Each row has a name. Each question is about the rows just above it. Places in a row count from 0.

Columns, left to right: W A Y P Q S C N
[213 125  83 114 150  91 139 145] -> peza
[140 152 106  90 108  86 141 144] -> Novof
[ 78 118 173 153 127 202 140 106] -> sugu
[111 122 146 174 132 153  77 148] -> Rab
[ 90 124 145 113 125 143 159  98] -> dek
[ 81 133 172 152 117 202 132 119] -> gim
[127 112 132  93 124 139 191 100] -> bovud
[142 114 131 124 102 158 141 157] -> dafo
[146 143 110 152 158  88  80 127] -> vosu
Where does [140 152 105  90 108  86 141 144] differ from Novof, and what was there? -> 2, [106]
Where does [ 91 124 145 113 125 143 159  98] differ from dek, and what was there? -> 0, [90]
key -> tag
[78] -> j680
[173] -> j850
[110] -> j993
The tag of sugu, keyed by place 2: -> j850
Whose row is [ 90 124 145 113 125 143 159  98]? -> dek
Which column holds [153 174 113 152  93] top down? -> P
Which column holds this, read top down? [ 98 119 100 157 127] -> N
[172 132 131 110] is in which column, read top down? -> Y

Columns, left to right: H X T M G R U J
[158 123 132 166 131 176 116 132] = vafun
[135 121 129 121 129 131 145 115] = Nodem
[123 124 145 166 134 174 109 133] = pifad
[ 79 103 176 150 122 213 150 113] = Zun
[ 92 120 159 134 152 190 137  83] = Mitat
[135 121 123 121 129 131 145 115] = nup
[123 124 145 166 127 178 127 112] = Zodi
[123 117 143 129 120 168 154 119] = Punef
[ 92 120 159 134 152 190 167  83] = vep
Which column holds this, read top down? [120 121 124 117] -> X
key -> tag
[82] -> j824
[151] -> j374
[152] -> j723
[83] -> j352
[129] -> j927
[167] -> j112
Look up the entry of vep at place 4 in the table: -> j723
Where does [ 92 120 160 134 152 190 167  83] differ from vep, and what was there? -> 2, [159]
Which column holds [ 92 135 123] top down? -> H
Changed Mitat: [ 91 120 159 134 152 190 137  83]. Place and old value: -> 0, [92]

Columns, left to right: K D F L
[128 126 127 126] = buse
[129 129 128 126] = Fop
[ 91 129 128 126] = mif
One entry of mif was changed: [ 91 129 128 125]. Where, and from what? -> 3, [126]
Whose row is [129 129 128 126]? -> Fop
Where does [128 127 127 126] differ from buse, and what was there? -> 1, [126]
One entry of Fop was changed: [128 129 128 126]. Where, and from what? -> 0, [129]
Where does [129 130 128 126] differ from Fop, and what was there? -> 1, [129]

Columns, left to right: Zanep Moliz Kofim teb viru bafu pivu nupam Matag vosut
[121 135 124 123 121 137 142 134 130 137]  miz
[121 108 121 135 133 111 135 117 128 114]  rivi
[125 123 121 124 120 136 132 134 110 136]  dutu
[123 113 126 135 132  94 147 118 132 115]  Rulib
[125 118 112 133 113 117 194 130 122 134]  geke
[136 160 129 133 137 102 110 127 122 151]  Bida
[124 100 113 130 114 100 174 133 119 138]  demad
[120 121 134 133 130 117 146 120 122 135]  tadut
[123 149 143 123 112 179 126 124 140 129]  lamik
[120 143 125 121 123 136 138 132 115 137]  Ribu
[121 125 133 120 112 148 137 129 119 142]  lovib
[122 113 110 133 118 111 193 131 119 130]  Vigid
Where does [121 125 133 120 113 148 137 129 119 142] differ from lovib, and what was there? -> 4, [112]
Which column holds this, read top down? [108 123] -> Moliz
Which column holds this, read top down? [121 133 120 132 113] -> viru
Which column holds [129 113 134 143 125] top down? -> Kofim
Which column holds [110 132 122 122 119 122] top down? -> Matag

Columns, left to right: sofi zipi pipor tuzod devuf naku
[ 65 113 107 182 175 149] : keri
[ 65 138 107 142 175 149] : Dava
[107 138 107 142 175 149] : sal
[ 65 113 107 142 175 149] : milez
Where does [ 65 114 107 142 175 149] differ from milez, and what was there? -> 1, [113]
Whose row is [107 138 107 142 175 149]? -> sal
Which column holds [138 113] top down? -> zipi
Table of tags by key:
[65] -> j338
[149] -> j510
[107] -> j10
Look up the entry of keri at place 0 in the table: -> j338
One entry of keri was changed: [ 65 112 107 182 175 149]. Where, and from what? -> 1, [113]
Changed keri: [ 64 113 107 182 175 149]. Place and old value: -> 0, [65]

